Here is a tiny trained network, its code and every weight. The questions are about switching its units off for an input and a class, where a switched-off unit gives its printed mean instead of its output.

import numpy as np


def w(rows, s, z=0):
    codes = np.array(rows[::2]) - 128.0
    scale = np.full(codes.shape[1], s)
    scale[-1] = z or s
    return codes * scale


def f(y):
    return y / 2 * (1 + np.tanh(0.7978845608 * (y + 0.044715 * y**3)))


def log_softmax(a):
    a = a - a.max(-1, keepdims=True)
    return a - np.log(np.exp(a).sum(-1, keepdims=True))


def net(x, mask):
    res = np.array(x, float).reshape(1, 6) / 4 @ E
    y = f(res @ A[0][:, :-1].T + A[0][:, -1])
    res = res + np.where(mask, y, B[0][:, -1]) @ B[0][:, :-1]
    return log_softmax(res[-1] @ U[:, :-1].T + U[:, -1])


A, B = {}, {}
E = w([
[39,189,124,116,126,178,241,140],'x0',
[192,58,109,163,90,116,213,247],'x1',
[79,13,166,57,185,130,145,128],'x2',
[113,69,118,114,1,131,152,31],'x3',
[165,130,10,68,149,168,129,126],'x4',
[191,96,129,221,203,189,187,32],'x5',
],0.0084)
A[0] = w([
[81,37,145,69,195,93,154,107,79],'N1',
[163,99,115,190,188,194,137,100,74],'N2',
[123,139,247,161,95,116,136,124,100],'N3',
[206,80,159,146,129,97,37,124,75],'N4',
[153,122,105,195,141,159,143,76,93],'N5',
[171,104,134,143,102,98,176,163,77],'N6',
[152,92,108,153,116,133,197,201,83],'N7',
[120,137,127,74,91,76,90,168,52],'N8',
[90,82,169,39,148,141,133,145,78],'N9',
[190,129,11,62,151,163,126,140,61],'N10',
[179,76,114,134,115,99,61,114,66],'N11',
[177,88,179,141,110,108,52,127,74],'N12',
[150,108,130,129,22,106,140,49,74],'N13',
[116,156,198,172,179,125,112,176,100],'N14',
[147,183,116,151,242,126,126,201,61],'N15',
[106,161,117,56,77,106,74,203,60],'N16',
[99,53,162,108,162,177,122,131,65],'N17',
[87,142,154,120,158,134,88,55,80],'N18',
[193,84,95,157,112,145,162,210,50],'N19',
[132,147,137,139,189,140,110,177,2],'N20',
[88,187,113,110,167,157,67,72,67],'N21',
[150,133,146,163,156,160,164,99,67],'N22',
[197,217,129,191,72,134,91,119,77],'N23',
[123,145,147,110,136,141,107,102,20],'N24',
[199,121,138,146,156,153,168,107,76],'N25',
[173,126,143,148,167,174,133,64,46],'N26',
[120,82,123,121,54,124,130,90,56],'N27',
[102,156,113,114,83,114,91,160,105],'N28',
[93,133,136,86,133,165,176,122,43],'N29',
[85,117,179,199,134,80,146,109,62],'N30',
[108,157,148,80,102,143,117,169,34],'N31',
[153,91,134,173,122,99,166,184,49],'N32',
[133,242,88,163,82,128,164,139,55],'N33',
[131,185,156,91,199,95,115,99,78],'N34',
[87,138,174,151,111,97,155,140,51],'N35',
[107,111,204,196,114,98,131,151,77],'N36',
[111,106,128,105,158,154,134,145,50],'N37',
[141,131,35,66,157,166,152,116,81],'N38',
[62,180,175,119,135,167,228,148,92],'N39',
[142,91,119,120,70,137,149,85,45],'N40',
[92,133,126,135,125,140,70,71,61],'N41',
[147,98,121,138,103,114,145,153,89],'N42',
[66,109,112,141,59,164,179,94,92],'N43',
[165,112,147,167,171,145,150,91,72],'N44',
],0.013,0.0061)
B[0] = w([
[202,69,155,191,121,133,151,95,251],'N1',
[81,134,139,145,136,73,173,160,229],'N2',
[119,106,67,99,79,88,68,55,213],'N3',
[119,173,66,175,182,196,123,135,235],'N4',
[95,121,155,132,135,73,185,172,213],'N5',
[95,149,179,113,82,179,89,156,189],'N6',
[112,149,191,117,94,184,81,159,226],'N7',
[73,125,141,140,141,93,196,148,203],'N8',
[167,113,152,192,130,104,137,153,215],'N9',
[112,103,69,128,85,90,49,17,237],'N10',
[125,188,75,158,182,192,139,149,202],'N11',
[117,170,64,155,173,170,127,124,209],'N12',
[178,135,133,31,157,120,181,118,255],'N13',
[156,112,84,61,124,121,151,80,197],'N14',
[197,147,113,1,163,129,186,110,233],'N15',
[70,121,165,150,163,58,177,132,238],'N16',
[181,87,165,179,141,84,126,124,201],'N17',
[117,128,184,110,84,169,78,166,216],'N18',
[111,131,176,113,95,162,91,160,232],'N19',
[158,143,117,56,136,120,169,132,163],'N20',
[111,129,180,122,66,195,83,170,220],'N21',
[79,123,138,143,161,92,150,161,179],'N22',
[205,40,164,205,129,114,129,112,226],'N23',
[124,144,142,124,95,142,132,154,135],'N24',
[92,124,143,127,121,93,155,153,193],'N25',
[91,144,137,138,115,98,161,167,200],'N26',
[151,131,138,53,164,133,159,121,206],'N27',
[105,122,165,163,147,89,187,158,190],'N28',
[139,139,116,152,164,142,108,134,173],'N29',
[112,117,94,134,96,100,98,67,181],'N30',
[108,142,129,139,154,92,158,154,162],'N31',
[109,141,162,117,90,153,91,153,193],'N32',
[183,69,139,195,145,141,129,133,226],'N33',
[132,150,164,78,95,156,120,141,178],'N34',
[111,116,89,148,113,101,110,110,160],'N35',
[118,107,100,110,76,99,73,39,195],'N36',
[155,107,118,136,134,140,138,95,145],'N37',
[109,128,65,145,62,98,80,56,223],'N38',
[117,194,41,193,187,212,104,138,239],'N39',
[143,142,108,72,133,117,153,138,190],'N40',
[114,121,161,93,101,166,89,173,190],'N41',
[121,141,146,108,113,148,114,143,162],'N42',
[157,176,97,75,183,151,167,139,234],'N43',
[84,122,131,146,150,73,165,170,194],'N44',
],0.011,0.0099)
U = w([
[34,125,161,152,149,59,180,156,52],'0',
[202,134,118,22,151,138,163,126,229],'1',
[96,131,202,116,61,208,86,154,55],'2',
[114,166,49,192,192,212,128,137,16],'3',
[248,64,168,217,120,112,136,124,186],'4',
[91,109,60,122,59,78,81,69,249],'5',
],0.011,0.0014)

Each question gives the input, the list of numbers given to net, and the class t.
The units are the neurons (one row each of A and B). Each row of codes is followed by its name. A weight is (code - 128) times the scale printed after its matrix; where a second scale follows, it is the last column's (A, B and U).
mask holds one flag per neuron, in row order. A switched-off neuron (its flag False) gives its mean, the last column of its row in B, instead of its output. The means were averaged over made-up inputs and are rounded, as every weight is.
A unit's drop is (log p(t) with every unit on - log p(t) with that unit switched off) / (log p(t) with every unit on - log p(t) with every unit switched off).
The circuit of an input: a set's keep is (log p(t) with only the set's units on - log p(t) with every unit switched off) / (log p(t) with every unit on - log p(t) with every unit switched off). Starting from the 12 units with the biggest drops (on a tie, the unit counted first), units are removed one at a time, each time the one whose removal leaves the highest keep (on an exact tie, the one counted first), for as long as the keep stays at least 0.8.
units of the circuit, in order: the units of the circuit, biggest drop first
most important unit: the unit with the biggest drop
top k neurons: the k neurons with the biggest drops, biggest first
drop of u: that unit's drop, to one decimal
input [6,6,-8,5,7,-2], class 4: units of the circuit, in order : (N33)
input [8,3,0,6,8,-4], class 3: top 2 neurons : (N39, N43)
input [-2,7,7,0,8,1], class 5: top 3 neurons : (N10, N38, N21)
input [0,7,-7,4,4,5], class 2: top 3 neurons : (N19, N7, N6)
input [7,2,1,5,2,4], class 3: top 2 neurons : (N39, N15)
input [-2,3,3,6,-6,-1], class 1: top 4 neurons : (N13, N27, N10, N38)
input [3,-3,1,6,-8,3], class 5: top 4 neurons : (N3, N30, N36, N15)
input [-2,6,4,1,-1,6], class 0: units of the circuit, in order : (N2, N44)
input [-2,-3,-5,-7,-4,-5], class 1: top 2 neurons : (N15, N14)
input [7,-1,-6,3,8,8], class 0: top 2 neurons : (N5, N2)
input [2,2,-3,8,-6,7], class 1: top 2 neurons : (N13, N43)
input [8,-7,-4,4,-2,-7], class 3: top 3 neurons : (N39, N43, N33)
input [-8,-6,8,8,-3,0], class 1: top 3 neurons : (N13, N27, N39)
input [7,-8,2,-5,2,4], class 2: units of the circuit, in order : (N21)
input [4,-6,8,3,-2,-1], class 4: top 3 neurons : (N1, N9, N17)
input [5,-7,7,6,4,-3], class 2: top 2 neurons : (N21, N18)
input [3,7,1,6,-4,4], class 2: top 4 neurons : (N7, N6, N15, N32)
input [6,-3,8,2,7,7], class 4: top 2 neurons : (N1, N17)
input [0,7,3,3,-1,6], class 2: drop of N7 : 0.7
input [-8,-3,-7,7,-2,-6], class 3: most important unit : N4
input [-4,-7,-7,-2,7,7], class 0: drop of N1 : 0.2
input [6,1,3,-8,2,-3], class 1: drop of N15 : 3.9
input [8,0,-2,-2,0,-2], class 3: drop of N31 : 0.0
